Here is a tiny trained network, its code and every weight. The questions are about switching its units off for an input and a target symbol, where a switched-off unit gives its printed mean instead of its output.

import numpy as np


def w(rows, s, z=0):
    codes = np.array(rows[::2]) - 128.0
    scale = np.full(codes.shape[1], s)
    scale[-1] = z or s
    return codes * scale


def f(y):
    return np.maximum(y, 0)


def softmax(a):
    e = np.exp(a - a.max(-1, keepdims=True))
    return e / e.sum(-1, keepdims=True)


def log_softmax(a):
    a = a - a.max(-1, keepdims=True)
    return a - np.log(np.exp(a).sum(-1, keepdims=True))


def net(x, mask):
    ids = ['ΘΠαβζητ'.index(c) for c in x.split()]
    T = len(ids)
    res = E[ids] + P[:T]
    u = 0
    for l in range(3):
        q, k, v = (res @ M[l].T for M in (Q, K, V))
        z = softmax(np.where(np.tri(T) > 0, q @ k.T / 4**0.5, -1e9)) @ v
        res = res + np.where(mask[u], z, O[l][:, -1]) @ O[l][:, :-1]
        u += 1
        y = f(res @ A[l][:, :-1].T + A[l][:, -1])
        res = res + np.where(mask[u : u + 4], y, B[l][:, -1]) @ B[l][:, :-1]
        u += 4
    return log_softmax(res[-1] @ U[:, :-1].T + U[:, -1])


Q, K, V, O, A, B = {}, {}, {}, {}, {}, {}
E = w([
[167,52,136,110,184,76,86,187],'Θ',
[146,200,191,190,117,176,121,146],'Π',
[131,136,57,221,110,68,130,187],'α',
[100,126,166,90,146,99,73,119],'β',
[47,106,127,103,154,114,163,149],'ζ',
[159,2,126,158,110,146,123,75],'η',
[178,117,131,138,227,142,139,131],'τ',
],0.023)
P = w([
[197,62,103,70,143,255,183,101],'0',
[96,147,102,97,123,182,154,146],'1',
[82,127,123,133,128,169,196,110],'2',
[123,136,154,147,156,158,121,131],'3',
[73,126,116,153,183,143,145,120],'4',
[46,121,139,174,182,130,180,100],'5',
[117,95,176,165,206,130,94,105],'6',
],0.011)
Q[0] = w([
[88,14,229,137,221,154,110,235],'L0H1',
[118,103,102,253,139,182,98,116],'L0H1',
[91,141,142,93,105,198,83,52],'L0H1',
[207,113,80,139,197,149,3,60],'L0H1',
],0.0073)
K[0] = w([
[81,131,186,153,191,52,138,122],'L0H1',
[152,151,91,217,170,109,161,140],'L0H1',
[117,139,145,52,79,101,99,1],'L0H1',
[196,93,199,174,80,103,133,109],'L0H1',
],0.0087)
V[0] = w([
[178,23,130,35,89,109,120,66],'L0H1',
[185,64,112,100,222,74,69,201],'L0H1',
[176,169,123,92,232,124,119,47],'L0H1',
[170,132,146,29,4,174,155,130],'L0H1',
],0.0044)
O[0] = w([
[95,193,166,171,77,87,135,133,86],'L0H1',
[127,134,141,200,80,103,148,149,235],'L0H1',
[116,208,126,48,125,145,94,107,148],'L0H1',
[64,94,2,53,23,154,195,127,2],'L0H1',
],0.0084,0.004)
A[0] = w([
[189,97,145,57,183,77,120,174,150],'L0N1',
[180,103,80,254,187,124,212,118,178],'L0N2',
[83,140,141,136,123,152,138,189,254],'L0N3',
[140,119,162,139,136,155,139,166,104],'L0N4',
],0.0079,0.00081)
B[0] = w([
[173,231,91,107,252,141,240,124,182],'L0N1',
[184,191,69,87,185,101,32,89,255],'L0N2',
[245,56,206,254,149,155,138,134,162],'L0N3',
[130,227,25,95,86,66,147,135,176],'L0N4',
],0.0059,0.011)
Q[1] = w([
[63,120,139,173,161,138,107,157],'L1H1',
[52,178,65,86,2,99,162,236],'L1H1',
[59,151,93,27,153,124,146,205],'L1H1',
[88,106,222,206,178,41,127,80],'L1H1',
],0.0052)
K[1] = w([
[88,65,187,3,180,99,63,183],'L1H1',
[157,147,72,22,66,128,155,129],'L1H1',
[136,143,139,76,61,155,124,235],'L1H1',
[118,123,172,129,142,32,170,161],'L1H1',
],0.0056)
V[1] = w([
[127,164,11,112,100,148,164,142],'L1H1',
[96,147,55,155,97,108,159,100],'L1H1',
[127,173,119,147,97,179,132,167],'L1H1',
[96,164,115,255,108,146,165,107],'L1H1',
],0.0088)
O[1] = w([
[199,180,155,108,20,119,76,204,55],'L1H1',
[45,202,121,81,34,95,57,244,3],'L1H1',
[117,147,183,22,53,171,134,139,82],'L1H1',
[30,113,94,146,208,159,98,254,133],'L1H1',
],0.0083,0.0047)
A[1] = w([
[138,194,167,187,147,235,139,149,198],'L1N1',
[54,106,197,104,141,177,89,60,255],'L1N2',
[129,2,109,178,103,99,85,96,87],'L1N3',
[177,98,108,190,165,134,193,87,190],'L1N4',
],0.007,0.002)
B[1] = w([
[81,124,15,142,130,200,109,98,200],'L1N1',
[106,146,244,151,233,129,1,162,170],'L1N2',
[133,123,117,156,99,149,19,97,160],'L1N3',
[13,125,149,167,61,151,118,242,255],'L1N4',
],0.0075,0.016)
Q[2] = w([
[176,175,13,194,139,107,163,211],'L2H1',
[113,254,98,194,3,29,194,87],'L2H1',
[156,26,145,143,63,34,175,170],'L2H1',
[150,127,96,62,92,5,251,26],'L2H1',
],0.0057)
K[2] = w([
[164,41,112,161,88,102,148,145],'L2H1',
[212,75,113,89,130,47,127,109],'L2H1',
[140,183,107,103,113,124,197,156],'L2H1',
[141,115,131,52,2,201,116,148],'L2H1',
],0.0075)
V[2] = w([
[168,124,106,155,128,123,32,75],'L2H1',
[108,2,135,75,55,76,99,195],'L2H1',
[149,152,190,98,169,98,103,126],'L2H1',
[47,50,127,75,146,188,138,64],'L2H1',
],0.0089)
O[2] = w([
[180,52,129,18,129,3,77,184,184],'L2H1',
[66,106,117,168,158,91,100,189,3],'L2H1',
[135,212,61,94,57,50,222,82,160],'L2H1',
[68,143,148,111,112,133,97,149,105],'L2H1',
],0.011,0.013)
A[2] = w([
[131,204,131,209,69,78,223,173,1],'L2N1',
[1,50,242,153,72,182,214,168,241],'L2N2',
[139,164,200,106,129,38,220,231,80],'L2N3',
[94,99,192,98,181,109,117,213,230],'L2N4',
],0.006,0.00084)
B[2] = w([
[123,41,28,60,145,122,2,78,204],'L2N1',
[128,156,204,159,138,80,60,134,255],'L2N2',
[36,43,129,189,151,114,192,75,221],'L2N3',
[157,86,43,168,62,108,126,74,236],'L2N4',
],0.0094,0.0062)
U = w([
[115,50,82,253,105,113,221,61,131],'Θ',
[80,55,151,63,197,145,107,117,57],'Π',
[159,121,138,146,146,64,120,152,123],'α',
[68,170,65,108,77,40,109,48,251],'β',
[89,167,125,184,134,81,104,158,222],'ζ',
[54,80,75,106,129,88,96,142,37],'η',
[175,137,151,196,75,96,148,58,96],'τ',
],0.0058,0.0027)

Each question gives the input, a string of symbols that net reads in full, and the target symbol t.
The units are the heads (4 rows each of Q, K, V and O) and the neurons (one row each of A and B). Each row of codes is followed by its name. A weight is (code - 128) times the scale printed after its matrix; where a second scale follows, it is the last column's (O, A, B and U).
mask holds one flag per unit, layer by layer, with each layer's heads first. A switched-off unit (its flag False) gives its mean, the last column of its rows in O or B, instead of its output. The means were averaged over made-up inputs and are rounded, as every weight is.
A unit's drop is (log p(t) with every unit on - log p(t) with that unit switched off) / (log p(t) with every unit on - log p(t) with every unit switched off).
The circuit of an input: a set's keep is (log p(t) with only the set's units on - log p(t) with every unit switched off) / (log p(t) with every unit on - log p(t) with every unit switched off). Starting from the 12 units with the biggest drops (on a tie, the unit counted first), units are removed one at a time, each time the one whose removal leaves the highest keep (on an exact tie, the one counted first), for as long as the keep stays at least 0.8.
circuit, biggest first: the units of the circuit, biggest drop first
most important unit: the unit with the biggest drop
top k neurons: the k neurons with the biggest drops, biggest first
input τ β α Θ Π Π, target Π: circuit, biggest first	L0H1, L1N1, L2H1, L1H1
input ζ Π Π τ η, target τ: most important unit	L0N1
input Π Θ Π, target Θ: top 4 neurons	L1N1, L0N1, L0N4, L1N4
input Θ ζ ζ β Π Θ, target Θ: circuit, biggest first	L0H1, L1H1
input Π Π ζ α ζ η, target ζ: top 2 neurons	L0N3, L1N4
input Θ Π τ, target Π: top 4 neurons	L0N3, L1N1, L0N2, L1N2
input τ ζ Π β ζ τ, target ζ: top 3 neurons	L0N3, L1N2, L0N4
input Π Π η, target Π: circuit, biggest first	L2H1, L1N1
input α Π Θ η η, target η: circuit, biggest first	L1H1, L2H1, L1N3, L2N4
input Π β ζ Π τ τ β, target β: circuit, biggest first	L2H1, L0H1
input τ Θ τ Π β β η, target β: circuit, biggest first	L2H1, L1N2, L0H1
input α η τ, target η: top 2 neurons	L0N1, L1N2
input η Θ Π Θ Θ β τ, target β: circuit, biggest first	L2H1, L1N2, L0N4
input β β η Π Π ζ β, target β: circuit, biggest first	L2H1, L1N2, L1H1
input Π β Π α ζ β Π, target β: circuit, biggest first	L2H1, L1N2, L1N1
input Θ τ α Π, target α: circuit, biggest first	L2H1, L0N2, L0H1
input Π Π τ Π Θ η τ, target η: top 4 neurons	L1N2, L0N1, L0N4, L1N3
input τ Θ α ζ τ Θ τ, target Θ: top 3 neurons	L0N1, L1N2, L1N3
input ζ Θ β β α Π, target α: circuit, biggest first	L0H1, L0N2, L2H1
input Θ τ Θ β Π η, target Π: circuit, biggest first	L1N1, L2H1, L1H1
input ζ τ τ β τ, target β: top 3 neurons	L0N2, L0N4, L1N2
input Θ Π α Π α τ, target α: top 3 neurons	L0N2, L0N4, L0N3
input Π η Π Π τ τ, target τ: top 4 neurons	L1N4, L0N2, L0N1, L0N3
input τ ζ τ τ ζ η Π, target η: most important unit	L0N4
input Π Π τ τ τ α τ, target α: circuit, biggest first	L0N2, L2H1, L0H1
input α Θ α, target α: top 3 neurons	L0N2, L1N4, L0N1
